Below is a small trained network, with its code and all its weights. Each question gives an input and a class and asks what happens when units are switched off, that is, made to give their printed mean instead of their output.

import numpy as np


def w(rows, s, z=0):
    codes = np.array(rows[::2]) - 128.0
    scale = np.full(codes.shape[1], s)
    scale[-1] = z or s
    return codes * scale


def f(y):
    return np.maximum(y, 0)


def log_softmax(a):
    a = a - a.max(-1, keepdims=True)
    return a - np.log(np.exp(a).sum(-1, keepdims=True))


def net(x, mask):
    res = np.array(x, float).reshape(1, 5) / 4 @ E
    y = f(res @ A[0][:, :-1].T + A[0][:, -1])
    res = res + np.where(mask, y, B[0][:, -1]) @ B[0][:, :-1]
    return log_softmax(res[-1] @ U[:, :-1].T + U[:, -1])


A, B = {}, {}
E = w([
[112,67,101,180,101,154,155,165,99,123,32,184],'x0',
[128,128,129,128,128,127,127,128,128,128,128,128],'x1',
[50,117,155,97,100,174,97,67,205,168,127,189],'x2',
[109,130,139,144,10,173,107,153,80,157,189,94],'x3',
[128,127,129,129,128,127,128,128,127,128,129,130],'x4',
],0.013)
A[0] = w([
[109,130,131,123,4,155,118,129,115,138,156,123,29],'neuron 1',
[122,121,130,143,173,126,128,136,134,130,80,150,148],'neuron 2',
[100,144,141,102,146,140,116,79,197,138,219,132,147],'neuron 3',
[115,134,135,120,180,126,121,109,179,135,98,141,168],'neuron 4',
[142,130,122,140,46,135,136,174,63,127,164,70,111],'neuron 5',
[153,134,134,138,141,114,123,154,100,124,114,95,250],'neuron 6',
[139,139,134,120,80,129,121,122,121,137,192,107,105],'neuron 7',
[143,110,122,150,118,127,137,173,55,121,52,144,102],'neuron 8',
[91,111,134,129,93,164,124,121,155,140,74,193,2],'neuron 9',
[157,144,130,111,182,115,128,134,103,118,214,85,226],'neuron 10',
[154,128,133,129,197,108,143,143,112,123,95,104,219],'neuron 11',
[132,132,126,125,167,125,132,131,136,130,138,100,242],'neuron 12',
[141,126,128,138,204,125,135,135,108,123,116,119,192],'neuron 13',
],0.021,0.0053)
B[0] = w([
[81,135,56,185,62,182,151,213,135,126,217,175,246],'neuron 1',
[92,111,128,116,127,89,102,126,138,125,10,97,202],'neuron 2',
[111,140,181,24,209,224,123,177,162,134,134,177,234],'neuron 3',
[180,128,157,76,167,123,138,22,92,127,147,156,218],'neuron 4',
[188,131,195,112,139,212,144,25,94,134,107,50,255],'neuron 5',
[145,125,94,141,191,103,139,159,85,120,116,36,207],'neuron 6',
[28,109,145,137,100,120,91,148,165,125,40,6,186],'neuron 7',
[139,116,123,142,213,247,154,187,120,128,79,189,253],'neuron 8',
[142,112,141,193,15,46,125,44,117,121,118,147,230],'neuron 9',
[142,142,82,136,57,22,121,80,124,120,186,42,223],'neuron 10',
[87,118,105,134,122,71,113,220,166,134,128,162,234],'neuron 11',
[159,163,102,104,124,99,121,128,136,133,154,146,180],'neuron 12',
[114,143,99,135,137,68,126,176,137,133,154,165,213],'neuron 13',
],0.022)
U = w([
[150,183,38,95,159,5,81,167,143,118,211,108,229],'0',
[145,99,79,152,239,103,136,234,109,132,36,187,161],'1',
[152,154,195,20,237,123,81,70,169,151,130,201,254],'2',
[120,73,162,159,87,53,106,1,114,143,31,220,171],'3',
[129,164,127,131,103,136,106,47,95,137,154,6,145],'4',
[165,107,160,182,190,255,182,130,58,153,83,115,44],'5',
[15,143,168,102,106,212,90,193,202,164,176,156,27],'6',
[72,89,89,250,7,140,150,114,109,146,152,197,5],'7',
],0.0063,0.0021)

Each question gives the input, the list of numbers given to net, and the class t.
The units are the neurons (one row each of A and B). Each row of codes is followed by its name. A weight is (code - 128) times the scale printed after its matrix; where a second scale follows, it is the last column's (A, B and U).
mask holds one flag per neuron, in row order. A switched-off neuron (its flag False) gives its mean, the last column of its row in B, instead of its output. The means were averaged over made-up inputs and are rounded, as every weight is.
A unit's drop is (log p(t) with every unit on - log p(t) with that unit switched off) / (log p(t) with every unit on - log p(t) with every unit switched off).
The circuit of an input: a set's keep is (log p(t) with only the set's units on - log p(t) with every unit switched off) / (log p(t) with every unit on - log p(t) with every unit switched off). Starting from the 12 units with the biggest drops (on a tie, the unit counted first), units are removed one at a time, each time the one whose removal leaves the highest keep (on an exact tie, the one counted first), for as long as the keep stays at least 0.8.
units of the circuit, in order: the units of the circuit, biggest drop first
top k neurons: the k neurons with the biggest drops, biggest first
drop of u: that unit's drop, to one decimal
input [-1,1,-1,7,5], class 4: units of the circuit, in order -> neuron 8
input [-4,4,0,2,0], class 4: top 2 neurons -> neuron 10; neuron 8
input [-2,4,1,-8,-5], class 2: top 2 neurons -> neuron 4; neuron 1
input [6,6,2,1,3], class 7: top 3 neurons -> neuron 9; neuron 4; neuron 5
input [5,2,1,5,-3], class 7: top 2 neurons -> neuron 1; neuron 3
input [0,4,-8,8,-7], class 4: top 3 neurons -> neuron 10; neuron 7; neuron 3
input [3,1,6,1,4], class 7: top 2 neurons -> neuron 5; neuron 1
input [0,8,-2,0,-5], class 0: top 3 neurons -> neuron 8; neuron 5; neuron 3
input [-6,6,1,-4,-6], class 2: top 3 neurons -> neuron 3; neuron 1; neuron 4
input [1,-4,7,6,0], class 7: top 3 neurons -> neuron 9; neuron 1; neuron 8
input [-2,5,0,8,8], class 4: top 2 neurons -> neuron 5; neuron 8
input [-7,7,1,-1,-2], class 2: top 2 neurons -> neuron 3; neuron 1
input [7,-7,2,-1,-4], class 3: top 2 neurons -> neuron 9; neuron 1
input [3,-4,7,-3,-2], class 3: units of the circuit, in order -> neuron 9
input [-3,-2,-7,0,2], class 0: top 2 neurons -> neuron 11; neuron 13
input [8,-2,3,-6,7], class 3: drop of neuron 9 -> 0.7
input [-3,-7,-1,-1,1], class 0: drop of neuron 5 -> 0.3
input [1,7,3,-3,-5], class 3: drop of neuron 8 -> 0.1
